Below is a small trained network, with its code and all its weights. Each question gives an input and a class and asks what happens when units are switched off, that is, made to give their printed mean instead of their output.

import numpy as np


def w(rows, s, z=0):
    codes = np.array(rows[::2]) - 128.0
    scale = np.full(codes.shape[1], s)
    scale[-1] = z or s
    return codes * scale


def norm(h):
    return h / np.sqrt((h * h).mean(-1, keepdims=True) + 1e-5)


def f(y):
    return y / 2 * (1 + np.tanh(0.7978845608 * (y + 0.044715 * y**3)))


def log_softmax(a):
    a = a - a.max(-1, keepdims=True)
    return a - np.log(np.exp(a).sum(-1, keepdims=True))


def net(x, mask):
    res = np.array(x, float).reshape(1, 7) / 4 @ E
    u = 0
    for l in range(3):
        y = f(norm(res) @ A[l][:, :-1].T + A[l][:, -1])
        res = res + np.where(mask[u : u + 5], y, B[l][:, -1]) @ B[l][:, :-1]
        u += 5
    return log_softmax(norm(res)[-1] @ U[:, :-1].T + U[:, -1])


A, B = {}, {}
E = w([
[184,178,108,255,143,35,136,185],'x0',
[140,71,106,144,121,135,128,132],'x1',
[188,185,42,99,124,162,178,166],'x2',
[108,90,111,136,111,119,155,125],'x3',
[122,188,96,212,125,194,114,64],'x4',
[164,143,150,131,137,160,101,147],'x5',
[105,133,135,124,190,127,150,129],'x6',
],0.0094)
A[0] = w([
[123,94,158,14,128,118,150,214,65],'0.n1',
[107,102,98,8,118,203,115,96,59],'0.n2',
[102,94,201,117,105,141,87,60,40],'0.n3',
[157,149,60,45,123,181,195,137,4],'0.n4',
[73,157,90,158,123,248,136,56,99],'0.n5',
],0.015,0.0035)
B[0] = w([
[164,148,112,153,75,82,85,12,216],'0.n1',
[150,141,172,125,130,145,253,185,249],'0.n2',
[54,130,139,146,154,149,98,148,198],'0.n3',
[60,114,75,129,145,147,40,174,198],'0.n4',
[184,148,121,141,112,98,110,36,234],'0.n5',
],0.018,0.013)
A[1] = w([
[28,94,170,115,154,123,67,131,28],'1.n1',
[108,140,186,170,158,108,193,88,171],'1.n2',
[71,159,19,127,134,191,80,200,3],'1.n3',
[170,141,114,181,124,63,138,182,76],'1.n4',
[6,91,164,145,180,152,51,173,68],'1.n5',
],0.015,0.0018)
B[1] = w([
[184,131,47,63,159,172,57,189,170],'1.n1',
[146,175,50,105,145,126,107,196,255],'1.n2',
[169,30,143,147,210,185,8,202,189],'1.n3',
[39,139,155,170,88,109,234,137,208],'1.n4',
[178,44,95,87,127,180,60,190,178],'1.n5',
],0.011,0.01)
A[2] = w([
[137,121,186,147,53,96,102,40,118],'2.n1',
[154,185,58,102,217,81,144,75,255],'2.n2',
[72,171,152,111,94,186,249,190,184],'2.n3',
[149,73,206,7,123,60,128,134,233],'2.n4',
[106,120,161,28,125,220,193,79,113],'2.n5',
],0.017,0.00063)
B[2] = w([
[193,84,120,90,182,116,159,77,199],'2.n1',
[84,65,171,66,105,105,112,125,199],'2.n2',
[165,108,205,45,155,162,168,155,248],'2.n3',
[56,150,89,161,79,192,105,50,140],'2.n4',
[74,153,103,254,92,33,122,215,174],'2.n5',
],0.015,0.016)
U = w([
[95,160,177,158,96,137,213,172,109],'0',
[129,153,125,151,80,106,130,10,89],'1',
[105,134,85,152,112,202,71,156,35],'2',
[160,93,157,80,128,146,138,130,252],'3',
],0.013,0.0029)

Each question gives the input, the list of numbers given to net, and the class t.
The units are the neurons (one row each of A and B). Each row of codes is followed by its name. A weight is (code - 128) times the scale printed after its matrix; where a second scale follows, it is the last column's (A, B and U).
mask holds one flag per neuron, layer by layer. A switched-off neuron (its flag False) gives its mean, the last column of its row in B, instead of its output. The means were averaged over made-up inputs and are rounded, as every weight is.
A unit's drop is (log p(t) with every unit on - log p(t) with that unit switched off) / (log p(t) with every unit on - log p(t) with every unit switched off).
The circuit of an input: a set's keep is (log p(t) with only the set's units on - log p(t) with every unit switched off) / (log p(t) with every unit on - log p(t) with every unit switched off). Starting from the 12 units with the biggest drops (on a tie, the unit counted first), units are removed one at a time, each time the one whose removal leaves the highest keep (on an exact tie, the one counted first), for as long as the keep stays at least 0.8.
units of the circuit, in order: the units of the circuit, biggest drop first
most important unit: the unit with the biggest drop
top k neurons: the k neurons with the biggest drops, biggest first
k most important neurons of layer l: the k neurons of layer l with the biggest drops, biggest first
drop when u is switched off: that unit's drop, to one decimal
input [-6,4,1,1,-1,1,0], class 0: most important unit	0.n2
input [3,-7,8,-8,7,7,-7], class 2: top 4 neurons	[0.n1; 0.n2; 1.n3; 2.n3]
input [-8,1,6,-7,2,1,-4], class 0: top 3 neurons	[0.n2; 2.n5; 0.n5]
input [6,-2,4,0,-8,1,4], class 1: top 3 neurons	[0.n1; 0.n2; 2.n3]
input [6,6,-3,-5,2,2,0], class 0: top 3 neurons	[0.n4; 0.n1; 0.n3]
input [-1,-4,5,0,4,-3,1], class 2: top 3 neurons	[0.n4; 0.n1; 1.n3]
input [-1,-4,-5,4,-3,2,-3], class 2: top 2 neurons	[0.n3; 0.n5]
input [5,-6,-5,4,-8,6,-2], class 1: top 2 neurons	[0.n2; 2.n3]
input [-7,-6,-7,6,-1,-7,5], class 0: top 3 neurons	[0.n2; 0.n4; 2.n5]
input [-2,5,-8,-8,-7,-4,-6], class 2: top 3 neurons	[0.n3; 0.n5; 1.n1]
input [-6,8,-6,8,5,6,1], class 0: top 2 neurons	[0.n2; 0.n4]
input [-7,2,-4,-8,-2,0,6], class 0: top 2 neurons	[0.n2; 2.n5]
input [1,6,5,6,-6,4,-3], class 1: top 2 neurons	[0.n1; 2.n3]
input [2,-4,6,-4,6,4,-5], class 1: top 3 neurons	[0.n5; 0.n2; 2.n3]
input [-1,-5,-1,0,-5,-1,-5], class 1: units of the circuit, in order	[0.n1]
input [-7,-7,5,0,-5,-2,-6], class 0: 2 most important neurons of layer 0	[0.n2; 0.n5]
input [1,6,-8,-7,-7,-5,1], class 2: 2 most important neurons of layer 0	[0.n5; 0.n3]
input [1,8,8,2,-7,5,1], class 2: 2 most important neurons of layer 0	[0.n4; 0.n5]
input [0,-3,-3,-7,4,-4,0], class 1: 3 most important neurons of layer 0	[0.n5; 0.n2; 0.n4]
input [-1,5,-2,2,7,5,3], class 1: most important unit	0.n5
input [3,1,8,-4,-5,-5,1], class 2: 2 most important neurons of layer 0	[0.n4; 0.n5]
input [1,-1,-6,6,-7,-2,4], class 1: 2 most important neurons of layer 0	[0.n1; 0.n4]
input [1,1,-4,7,8,-6,6], class 1: 2 most important neurons of layer 0	[0.n5; 0.n2]
input [2,0,-1,1,7,3,-6], class 1: drop when 2.n3 is switched off	0.2
input [1,-7,-2,2,-7,6,3], class 1: drop when 2.n5 is switched off	0.0
input [-1,-7,7,-3,-1,7,1], class 2: drop when 0.n4 is switched off	1.3
